Below are the code and all the weights of a small trained network. Each question names an input and a class and asks about switching units off, where a switched-off unit gives its printed mean instead of its output.

import numpy as np


def w(rows, s, z=0):
    codes = np.array(rows[::2]) - 128.0
    scale = np.full(codes.shape[1], s)
    scale[-1] = z or s
    return codes * scale


def norm(h):
    return h / np.sqrt((h * h).mean(-1, keepdims=True) + 1e-5)


def f(y):
    return np.maximum(y, 0)


def log_softmax(a):
    a = a - a.max(-1, keepdims=True)
    return a - np.log(np.exp(a).sum(-1, keepdims=True))


def net(x, mask):
    res = np.array(x, float).reshape(1, 3) / 4 @ E
    u = 0
    for l in range(3):
        y = f(norm(res) @ A[l][:, :-1].T + A[l][:, -1])
        res = res + np.where(mask[u : u + 10], y, B[l][:, -1]) @ B[l][:, :-1]
        u += 10
    return log_softmax(norm(res)[-1] @ U[:, :-1].T + U[:, -1])


A, B = {}, {}
E = w([
[141,243,139,131,2,155,92,73,87,72,69,161],'x0',
[253,81,112,33,235,99,113,81,209,47,128,125],'x1',
[147,184,218,138,168,241,111,176,158,106,74,76],'x2',
],0.0088)
A[0] = w([
[143,120,103,104,158,122,113,109,163,117,162,175,156],'0.n1',
[84,187,135,134,67,135,79,73,96,135,121,169,76],'0.n2',
[1,138,165,107,72,173,151,123,112,119,97,118,79],'0.n3',
[188,193,170,150,142,119,100,152,101,91,65,143,57],'0.n4',
[129,114,179,155,124,156,122,147,108,169,100,150,68],'0.n5',
[190,121,101,115,151,100,156,113,176,121,110,153,116],'0.n6',
[191,133,139,79,141,147,114,125,159,108,113,104,88],'0.n7',
[89,143,117,156,131,163,100,205,141,176,104,131,144],'0.n8',
[122,137,118,99,48,112,119,124,171,105,138,178,88],'0.n9',
[103,145,129,182,39,168,152,138,116,101,96,188,3],'0.n10',
],0.0099,0.005)
B[0] = w([
[157,82,155,193,156,96,126,125,158,121,129,197,197],'0.n1',
[128,171,70,56,146,215,83,110,66,105,147,91,254],'0.n2',
[159,36,222,121,153,49,187,81,142,204,147,176,255],'0.n3',
[65,110,139,158,81,122,170,49,44,185,108,126,200],'0.n4',
[164,122,154,104,174,71,158,159,135,117,95,102,173],'0.n5',
[107,101,173,166,203,110,97,168,123,153,56,112,201],'0.n6',
[130,108,155,91,133,147,90,182,136,77,132,135,200],'0.n7',
[135,167,115,144,146,99,147,191,136,128,98,57,230],'0.n8',
[149,147,106,133,73,87,170,104,85,80,195,185,187],'0.n9',
[124,139,132,1,200,170,83,174,143,110,140,180,232],'0.n10',
],0.0088,0.0082)
A[1] = w([
[122,130,178,193,139,134,127,124,169,226,105,136,148],'1.n1',
[137,91,137,219,144,64,196,123,141,212,157,93,157],'1.n2',
[123,128,97,118,100,92,106,95,134,99,83,123,19],'1.n3',
[165,114,145,111,114,159,114,172,175,91,141,122,43],'1.n4',
[122,161,1,52,53,176,123,103,135,78,178,120,103],'1.n5',
[89,84,65,107,146,107,113,134,122,167,172,127,97],'1.n6',
[172,151,183,101,142,148,83,83,165,100,147,104,106],'1.n7',
[125,137,171,128,101,189,94,53,168,101,97,159,3],'1.n8',
[58,160,100,122,97,143,170,215,106,201,157,107,99],'1.n9',
[124,71,125,71,50,109,96,97,93,74,61,125,193],'1.n10',
],0.0098,0.0021)
B[1] = w([
[147,155,96,151,90,79,109,112,136,117,157,189,199],'1.n1',
[121,111,103,153,65,123,123,106,96,72,126,94,254],'1.n2',
[105,180,148,116,188,114,123,182,153,156,140,158,140],'1.n3',
[117,124,113,101,144,131,64,150,112,184,122,187,151],'1.n4',
[37,137,114,123,64,160,115,72,101,152,169,204,198],'1.n5',
[76,115,134,230,117,109,152,129,169,121,100,68,196],'1.n6',
[53,128,169,137,99,129,142,160,130,150,125,165,170],'1.n7',
[76,135,73,124,146,82,170,115,62,105,136,26,161],'1.n8',
[162,203,248,82,134,175,101,191,107,95,114,124,218],'1.n9',
[148,183,136,118,122,162,79,179,132,149,158,103,205],'1.n10',
],0.011,0.0093)
A[2] = w([
[69,117,68,78,89,162,130,46,105,189,165,153,3],'2.n1',
[100,103,100,138,171,106,147,162,132,93,107,186,110],'2.n2',
[33,167,162,168,123,189,138,140,100,153,99,113,132],'2.n3',
[110,143,152,172,54,151,237,125,112,133,94,126,158],'2.n4',
[128,87,2,162,136,102,121,120,151,155,188,117,128],'2.n5',
[113,100,106,119,210,118,56,148,129,97,76,93,123],'2.n6',
[193,92,116,141,181,131,177,114,225,167,102,171,150],'2.n7',
[106,201,156,45,153,134,145,120,104,155,153,121,158],'2.n8',
[113,216,171,83,143,138,92,127,86,103,89,163,95],'2.n9',
[115,110,11,188,130,81,172,42,155,142,145,120,63],'2.n10',
],0.0093,0.0037)
B[2] = w([
[1,101,71,139,100,131,131,65,164,79,95,186,187],'2.n1',
[109,106,77,170,147,99,90,120,206,102,151,114,167],'2.n2',
[204,94,116,145,60,127,177,200,178,106,58,135,226],'2.n3',
[128,90,87,179,134,63,28,115,217,81,179,195,190],'2.n4',
[235,142,127,130,66,154,183,71,93,218,90,103,157],'2.n5',
[108,157,113,86,115,164,94,72,70,170,157,107,189],'2.n6',
[40,187,149,96,97,181,163,112,126,125,109,215,164],'2.n7',
[115,149,55,123,158,198,204,116,123,131,110,110,235],'2.n8',
[167,127,127,154,131,148,174,115,111,153,173,67,245],'2.n9',
[203,95,27,42,131,75,227,47,150,179,77,106,157],'2.n10',
],0.0087,0.011)
U = w([
[205,160,90,128,169,78,106,83,131,110,227,166,64],'0',
[128,104,146,113,202,142,42,97,78,145,137,67,69],'1',
[94,90,164,91,248,144,56,135,198,139,122,243,122],'2',
[57,164,77,106,48,189,154,48,78,114,166,191,198],'3',
[175,181,173,81,153,215,207,191,73,141,96,56,171],'4',
[144,105,159,218,65,46,149,199,188,80,107,73,142],'5',
[143,40,48,162,135,49,182,7,172,165,93,139,157],'6',
[129,113,143,97,120,100,127,86,142,164,148,112,2],'7',
],0.013,0.0051)

Each question gives the input, the list of numbers given to net, and the class t.
The units are the neurons (one row each of A and B). Each row of codes is followed by its name. A weight is (code - 128) times the scale printed after its matrix; where a second scale follows, it is the last column's (A, B and U).
mask holds one flag per neuron, layer by layer. A switched-off neuron (its flag False) gives its mean, the last column of its row in B, instead of its output. The means were averaged over made-up inputs and are rounded, as every weight is.
A unit's drop is (log p(t) with every unit on - log p(t) with that unit switched off) / (log p(t) with every unit on - log p(t) with every unit switched off).
unit that matters most: the unit with the biggest drop
top k neurons: the k neurons with the biggest drops, biggest first
k most important neurons of layer l: the k neurons of layer l with the biggest drops, biggest first
drop when u is switched off: that unit's drop, to one decimal
input [-6,-1,-1], class 5: top 2 neurons	[0.n3 1.n9]
input [-3,-8,7], class 5: top 3 neurons	[0.n3 0.n2 1.n2]
input [-2,-7,3], class 4: top 3 neurons	[1.n9 0.n10 1.n6]
input [-1,-7,-5], class 5: unit that matters most	1.n6
input [2,3,-4], class 0: 4 most important neurons of layer 0	[0.n3 0.n10 0.n4 0.n8]
input [-2,-1,2], class 5: top 3 neurons	[0.n10 0.n2 1.n2]
input [-4,8,-4], class 2: top 4 neurons	[0.n7 0.n4 0.n6 0.n3]
input [3,6,-1], class 2: top 2 neurons	[0.n1 0.n2]
input [2,2,1], class 4: top 2 neurons	[0.n7 0.n3]
input [7,7,-8], class 0: top 2 neurons	[0.n6 0.n1]
input [-8,-5,-6], class 5: top 2 neurons	[1.n9 0.n3]
input [-8,8,-1], class 2: top 4 neurons	[0.n7 0.n4 2.n7 0.n3]
input [3,7,-2], class 2: 2 most important neurons of layer 0	[0.n1 0.n2]
input [-4,-8,3], class 5: top 2 neurons	[0.n3 1.n2]
input [-4,4,0], class 2: unit that matters most	0.n7
input [-3,-4,-8], class 5: top 2 neurons	[1.n9 0.n3]
input [-1,8,7], class 2: 2 most important neurons of layer 0	[0.n2 0.n1]
input [-3,6,1], class 2: drop when 1.n6 is switched off	0.0
input [1,2,-5], class 6: drop when 1.n9 is switched off	0.7
input [-4,-8,0], class 5: drop when 0.n3 is switched off	0.1
input [-3,-5,-2], class 5: drop when 1.n9 is switched off	0.1
input [-3,0,-2], class 6: top neuron	[2.n10]
